Here is a tiny trained network, its code and every weight. The questions are about switching its units off for an input and a class, where a switched-off unit gives its printed mean instead of its output.

import numpy as np


def w(rows, s, z=0):
    codes = np.array(rows[::2]) - 128.0
    scale = np.full(codes.shape[1], s)
    scale[-1] = z or s
    return codes * scale


def f(y):
    return np.maximum(y, 0)


def log_softmax(a):
    a = a - a.max(-1, keepdims=True)
    return a - np.log(np.exp(a).sum(-1, keepdims=True))


def net(x, mask):
    res = np.array(x, float).reshape(1, 8) / 4 @ E
    y = f(res @ A[0][:, :-1].T + A[0][:, -1])
    res = res + np.where(mask, y, B[0][:, -1]) @ B[0][:, :-1]
    return log_softmax(res[-1] @ U[:, :-1].T + U[:, -1])


A, B = {}, {}
E = w([
[143,138,135,109,113,120,118,123,102,122,137],'x0',
[121,127,127,133,127,141,149,176,135,121,145],'x1',
[102,150,134,110,141,114,123,153,132,125,127],'x2',
[68,117,192,194,24,154,88,104,126,52,109],'x3',
[147,124,131,124,115,132,120,95,124,131,123],'x4',
[150,33,167,116,70,55,132,181,129,208,72],'x5',
[65,129,187,149,124,102,251,75,72,187,182],'x6',
[121,123,119,120,125,123,141,142,136,115,135],'x7',
],0.013)
A[0] = w([
[169,85,114,103,112,62,140,189,115,248,65,105],'n1',
[50,114,179,158,47,140,171,95,108,105,124,110],'n2',
[182,155,72,96,217,132,145,132,122,187,170,198],'n3',
[73,134,177,137,127,113,207,81,94,180,191,144],'n4',
[78,142,179,146,130,105,226,85,86,178,177,133],'n5',
[129,21,193,130,34,38,90,207,118,198,52,174],'n6',
[46,83,211,207,13,123,76,157,107,76,90,197],'n7',
[100,148,123,146,149,129,171,98,117,101,145,255],'n8',
],0.014,0.0048)
B[0] = w([
[173,14,181,100,142,132,155,131,173,140,207,217],'n1',
[89,180,169,188,132,28,85,149,118,138,103,195],'n2',
[179,203,95,159,155,120,183,133,119,174,51,205],'n3',
[50,112,121,148,112,56,140,97,48,138,164,207],'n4',
[44,76,130,98,121,99,220,63,125,156,127,212],'n5',
[207,168,78,115,187,121,192,134,125,249,62,254],'n6',
[115,206,80,131,146,196,170,75,105,1,152,235],'n7',
[144,127,146,100,106,152,89,63,126,91,131,173],'n8',
],0.015,0.031)
U = w([
[187,177,78,124,161,177,128,175,151,110,108,253],'0',
[83,144,68,114,127,107,184,111,69,169,120,163],'1',
[179,73,114,101,109,117,78,234,172,208,92,47],'2',
[112,27,174,95,118,62,151,144,122,195,181,13],'3',
[119,131,99,106,97,255,58,152,157,16,179,137],'4',
[62,136,178,163,81,70,96,135,89,72,186,41],'5',
],0.0088,0.0039)

Each question gives the input, the list of numbers given to net, and the class t.
The units are the neurons (one row each of A and B). Each row of codes is followed by its name. A weight is (code - 128) times the scale printed after its matrix; where a second scale follows, it is the last column's (A, B and U).
mask holds one flag per neuron, in row order. A switched-off neuron (its flag False) gives its mean, the last column of its row in B, instead of its output. The means were averaged over made-up inputs and are rounded, as every weight is.
A unit's drop is (log p(t) with every unit on - log p(t) with that unit switched off) / (log p(t) with every unit on - log p(t) with every unit switched off).
The circuit of an input: a set's keep is (log p(t) with only the set's units on - log p(t) with every unit switched off) / (log p(t) with every unit on - log p(t) with every unit switched off). Starting from all 8 units, units are removed one at a time, each time the one whose removal leaves the highest keep (on an exact tie, the one counted first), for as long as the keep stays at least 0.8.
units of the circuit, in order: the units of the circuit, biggest drop first
most important unit: the unit with the biggest drop
k most important neurons: the k neurons with the biggest drops, biggest first
drop when u is switched off: that unit's drop, to one decimal
input [-2,6,-5,3,7,-3,8,-5], class 5: 2 most important neurons => (n6 n2)
input [-3,8,-8,0,-6,2,8,3], class 3: units of the circuit, in order => (n3 n7)
input [-2,-8,2,0,8,2,-1,-5], class 2: 3 most important neurons => (n7 n5 n4)
input [0,7,-7,0,8,4,1,-2], class 3: units of the circuit, in order => (n1 n3)
input [-7,-6,-6,3,7,-1,8,4], class 5: 2 most important neurons => (n6 n2)
input [-5,5,-6,1,-6,-7,0,5], class 4: units of the circuit, in order => (n6 n4)
input [-7,0,-4,-4,-3,-4,-4,7], class 0: units of the circuit, in order => (n5)
input [1,-2,-7,-6,-1,-3,-2,3], class 0: 2 most important neurons => (n5 n4)
input [-8,-7,-3,6,7,-3,-2,-2], class 4: 2 most important neurons => (n6 n7)
input [-1,7,6,-8,-4,3,1,-4], class 3: 2 most important neurons => (n1 n7)
input [4,-2,8,-8,-6,4,-7,-5], class 2: 2 most important neurons => (n7 n1)
input [-5,0,8,-2,5,1,-3,4], class 2: 3 most important neurons => (n7 n5 n4)
input [-3,-6,-3,1,4,-3,-6,0], class 4: 2 most important neurons => (n6 n3)
input [1,8,7,7,-5,-2,1,-3], class 5: most important unit => n2
input [6,0,-6,1,-4,-3,8,-1], class 5: 3 most important neurons => (n6 n2 n3)
input [3,-2,-5,-1,1,2,0,6], class 2: 2 most important neurons => (n7 n5)
input [7,2,1,-5,8,-2,-7,2], class 0: drop when n5 is switched off => 0.1
input [-2,-1,7,8,-7,5,-5,-8], class 0: drop when n6 is switched off => 0.8
input [0,-2,-4,-2,4,6,3,-4], class 3: drop when n1 is switched off => 0.4
input [-5,0,6,-6,-4,-1,-5,-6], class 0: most important unit => n3
input [5,-6,6,-8,-3,8,7,-2], class 3: drop when n1 is switched off => 2.3
input [-6,-5,-3,2,0,-1,-7,1], class 4: 2 most important neurons => (n6 n3)
